Vik: [152 137 149 120 168 124 160 166 134 142 180 141 157 121 120 122 129 107
 123 119  24  25 124  58 135 128 103 178  50  94  68 159 145  90  39 122
 132 158  46]
Vop: [125 142 127 129  67  57 129 134 163 131 163 146 113 177 127 133 148 123
 119 114 142 132 105 135 127 121 121 191 141 102 177 126 159 103  37 100
 112 131 116]
med: [117 131 124 130  97 126 113 114 130 117 116 133 120 132 129 129 128 132
 135 118 164 160 130 150 132 130 129 109 146 137 149 119 130 119 138 129
 128 115 159]
sevel: [132 129 135 123 135 116 157 142 141 125 179 144 140 125 127 127 144 124
 130 107 114 103 119  97 138 117 108 185  99 119 165 138 150 101  78 137
  93 147 118]
bepi: [135 118 134 122 185 146 176 148 129 124 179 134 150  96 130 125 145 128
 131 112 116  98 128  85 139 113 107 195  89 134 168 141 140 119 114 158
  72 161 119]
pezi: [120 110 125 126 168 179 157 121 116 108 142 127 143  77 135 127 138 141
 144 132 175 161 139 123 145 114 119 143 117 165 196 126 124 134 194 177
  74 139 179]
Norob: [120 139 123 129  52  43 132 132 172 124 176 152 110 185 129 135 157 126
 120 108 162 158 100 142 129 115 120 213 152 103 217 121 168 100  32 100
 100 130 130]
q: [135 118 134 122 185 146 176 148 129 124 179 134 150  96 130 125 145 128
 131 112 116  98 128  85 139 113 107 195  89 134 168 141 140 119 114 158
  72 161 119]  bepi
where: [37]  Vop, 35
where: [78]  sevel, 35

Balu: [141 162 139 114 129 111  69 123 183 110 120 188 103  91  83 108 144  55
 166 114 127 168 142 118 131 139  99 161 172]
lev: [161  84 169 125  82 151 115 107 123 125  87 157 126  31 107  92  86 113
 133  95 130 107  87 107  98 126 117 153 161]
tevi: [172  59 114 135  94 110 104  79 109 126  84 143 113  93 159 112  96 165
 109 105 133  93  55 104 115 122 159 132 169]
dozi: [160 126 178 119  83 150 137 131 124 137 158 173 125  53  58  85 103 135
 141 132 155  98 142 103  83 156  93 120 106]
Keves: [111 144 103 125 161 105  76 119 172 104  79 133 114 143 155 145 151  59
 145 103 100 104 116 141 166 107 137 170 190]
dus: [150  99 188 123  80 168 137 126 118 131 107 151 136  27  87  90  86 114
 136 105 135 104 110 111  90 131 103 146 135]
kalin: [143 135  58 129 156  59  69  94 157 115 123 150  93 197 164 146 163 132
 128 134 127 149 109 122 159 131 160 125 168]
zibok: [133 166 139 114 135 112  73 127 184 109 119 181 105  97  86 112 147  50
 166 113 123 173 147 122 135 136 100 163 172]
nazos: [176  89 126 125  97 103  73  83 145  97  89 181  99  71 121  98 109 117
 136 101 133 120  76  99 115 132 135 150 188]
Fefet: [154 171 142 114 116 108 107 133 156 116 191 194 103 113  51 100 145 123
 155 154 159 128 174 106 105 170  92 110 107]
q: [160 126 178 119  83 150 137 131 124 137 158 173 125  53  58  85 103 135
 141 132 155  98 142 103  83 156  93 120 106]  dozi
q: [172  59 114 135  94 110 104  79 109 126  84 143 113  93 159 112  96 165
 109 105 133  93  55 104 115 122 159 132 169]  tevi
where: [101]  nazos, 20
q: [154 171 142 114 116 108 107 133 156 116 191 194 103 113  51 100 145 123
 155 154 159 128 174 106 105 170  92 110 107]  Fefet

fim: [130 135 128 130 105 136 128 130 135 153 125 134 110 126 133 117 126  89
 133 131 134 124 125 125 121 134 110  90  70 122 124 141 138 130 125 166
 148 117 121 101 114  94 120 100 131 155 125 130]
Putu: [130 121 128 130 108 136 128 130 129 119 125 134 115 126 134 117 126 149
 133 131 134 124 125 125 121 134 123 129 115 133 124 141 138 129 125 144
 147 134 121 101 118 121 120 110 131 112 125 130]
mise: [140 121 135 130  96 141 123  71 129 119 125 134 108 113 134 117  78 149
 170 108 117 124 106 122 121  70 129 129 111 133 142 173 138 121 140 178
 156 154 121  95  47 121 189  69 131 112 111 130]
where: [148]  fim, 37
where: [113]  mise, 14
where: [178]  mise, 36
where: [69]  mise, 44
where: [95]  mise, 40
where: [144]  Putu, 36

tumul: [ 99 119 126 191  65  43 194 114  47]
motif: [ 41 113 126 191  65  40 194 206  47]
dasaf: [118 171  70 169 215  75  67 206 211]
nimob: [ 65 172  93 100  73 103  80 141 161]
where: [141]  nimob, 8
where: [41]  motif, 1
where: [172]  nimob, 2
where: [169]  dasaf, 4
where: [119]  tumul, 2
where: [118]  dasaf, 1

fom: [ 76 103 155 104  66 172 197 103 145  92 107]
Kitef: [135 155  91 169 177 176 200 165 112  84 185]
mut: [ 67  91 125  83 134 135 173  83 143 116  92]
Voloz: [ 25 158  77 156 162 173 212 161 133  83 175]
where: [156]  Voloz, 4
where: [67]  mut, 1
where: [143]  mut, 9
where: [145]  fom, 9

Zolol: [ 99 156 116 143  99 107 153 118 113 139 135  85 162 115 158 159 121 164
 144 140  89 105 117 129 124 113 106 119  87 116 106 123 130 165  89 113
 118 143 142 136 106 126 147]
Reves: [ 66 182  72 178 120 160 212  93 115 174 157  69 184 100 170 145 114 171
 181 122  81 106 105  78  79  94 124 189  27 120  51 149 144 194  92 103
  84 157 151 182  58 133 185]
mirug: [127 133 131 115 109 115 124 129 125 124 128 114 122 146 142 143 141 134
 133 134 122 116 119 149 124 137 109 115 138 121 130 120 127 132 115 132
 134 132 122 117 132 119 119]
pep: [ 78 170  79 168 130 158 197  98 120 167 150  86 169  98 156 128 117 154
 168 116  96 116 104  74 108 100 133 187  42 129  63 148 145 183 109 106
  92 151 146 178  70 135 116]
zilaz: [153 101 140 145 165 153 113 141 137 124 122 173 133 110  90 106 101 109
 108 124 154 155 168 115 148 117 159 133 143 132 145 139 124  93 160 139
 128 110 137 127 144 145 120]
lipi: [125 133 100 133 155 183 161 115 141 148 144 136 106 151 129 106 143 108
 155 107 154 137 118 101  79 133 145 191 123 135  96 144 136 124 155 137
 109 131 116 150 106 126 137]
q: [127 133 131 115 109 115 124 129 125 124 128 114 122 146 142 143 141 134
 133 134 122 116 119 149 124 137 109 115 138 121 130 120 127 132 115 132
 134 132 122 117 132 119 119]  mirug
q: [ 66 182  72 178 120 160 212  93 115 174 157  69 184 100 170 145 114 171
 181 122  81 106 105  78  79  94 124 189  27 120  51 149 144 194  92 103
  84 157 151 182  58 133 185]  Reves
q: [125 133 100 133 155 183 161 115 141 148 144 136 106 151 129 106 143 108
 155 107 154 137 118 101  79 133 145 191 123 135  96 144 136 124 155 137
 109 131 116 150 106 126 137]  lipi
where: [185]  Reves, 43

peba: [102  84 132  80  78 179 102  67]
telid: [129 139  89 144 129  94  83 106]
vutop: [102 120 154 112 112 167 160 118]
gota: [239 120 132  80  78 154 141 144]
Duvok: [ 74  66 132  63  61 154  64  93]
nosa: [211 120 143  80  61 167 141 144]
Buzok: [129  84 132  63  44 142  64 106]
tov: [102 120 143 128 129 154 141 131]
kope: [102 193 165  80  95 167 179 106]
Rol: [102 102 154 144 146 154 141 157]
where: [66]  Duvok, 2
where: [211]  nosa, 1

piz: [129 206 208 208 206 208 208]
niri: [128 128 128 128 128 183 207]
nar: [128 127 128 139 208 208 208]
lorik: [129 128 129 126 158 207 210]
gali: [128 129 128 129 131 207 208]
kidu: [129 127 129 128 127 128 206]
nura: [134 208 208 206 207 208 208]
dufel: [129 128 149 207 208 208 207]
where: [149]  dufel, 3
q: [134 208 208 206 207 208 208]  nura

Mekil: [140 101  67  73 144 203 107 139 112 172]
vudi: [ 72 101 231 104 232 120 107 139 128 148]
kode: [140 101  67 108 144 176 107 139 123 206]
Rap: [140  21 124  83 143 176 107 133 128 206]
where: [143]  Rap, 5
where: [104]  vudi, 4
where: [73]  Mekil, 4
where: [232]  vudi, 5
where: [83]  Rap, 4

Maf: [104 162 103 144 123 134 147 137  94 166 168 175 157 165 132 163 162 211
 189  99 106 128  94  54 109 126 170  99 149 118 126 115  80 149 163  51
  76 150 120 147  90 138  42  85 104 145 105 136 138 118 136]
fopob: [138 162 114 158 153  63 193 143 163 183 103 136  77 189 128 180  83 130
 144  98  63 150 129 162 111 112  64 121 122 165  99  83 171  92 150  75
 162 152 116 120 118 126  89 121  81 230  87 102 133 180 105]
Dava: [163 123 116 143 125  87 151 158  87 163 115 129 111 119 101  90  87 149
 136 156  73  67 150 138 127  49 160  70  82 153 117 137 118  44 182 111
 146  92 172  68 117  99 120 197  93 155  99 182 148 157 113]
where: [166]  Maf, 10
q: [163 123 116 143 125  87 151 158  87 163 115 129 111 119 101  90  87 149
 136 156  73  67 150 138 127  49 160  70  82 153 117 137 118  44 182 111
 146  92 172  68 117  99 120 197  93 155  99 182 148 157 113]  Dava
where: [155]  Dava, 46
where: [102]  fopob, 48
q: [104 162 103 144 123 134 147 137  94 166 168 175 157 165 132 163 162 211
 189  99 106 128  94  54 109 126 170  99 149 118 126 115  80 149 163  51
  76 150 120 147  90 138  42  85 104 145 105 136 138 118 136]  Maf
where: [109]  Maf, 25

momu: [216 141  41  77  69]
nipos: [ 70 115  43  61 153]
gasu: [153 144  60 210 201]
Fod: [172 136 123 167 152]
bubel: [ 69 115 200  61  66]
popo: [ 78 121 227  95  67]
where: [70]  nipos, 1
where: [152]  Fod, 5
where: [78]  popo, 1
where: [67]  popo, 5
where: [41]  momu, 3
where: [60]  gasu, 3
where: [123]  Fod, 3

ratem: [122  94  37 133 142  66  85 225 134]
gis: [128 131 122 143 129 130 129 130 119]
Luruk: [101 186 126 179 187 116  84 125 229]
Mesuv: [207  69 110  90 157  72 206 141 186]
voset: [130 129 125 134 113 137 136 128 133]
Nibov: [128 131 122 143 129 130 129 130 126]
where: [207]  Mesuv, 1
where: [141]  Mesuv, 8

Zap: [142 113 133 148 122 178 102 171 151]
gonot: [113 168 140 163 116 122 136 101 132]
pagom: [110 129 137 178 122 149 142 128 144]
Vumot: [114 153 131 155 121 134 134 121 133]
zimuf: [179 116 178 115  81  65  66  34 120]
where: [163]  gonot, 4
where: [148]  Zap, 4
where: [140]  gonot, 3
where: [168]  gonot, 2
where: [128]  pagom, 8

bano: [ 98  95 182 211 112]
lizem: [ 42 183 145 143  95]
fugad: [ 72 113  83 102  61]
zurer: [114 131  72 105  75]
fomon: [131  65  89 153 180]
Femi: [ 71  96 132 130  42]
Pifug: [124 121 212 179 115]
where: [182]  bano, 3
where: [153]  fomon, 4
where: [121]  Pifug, 2
where: [75]  zurer, 5

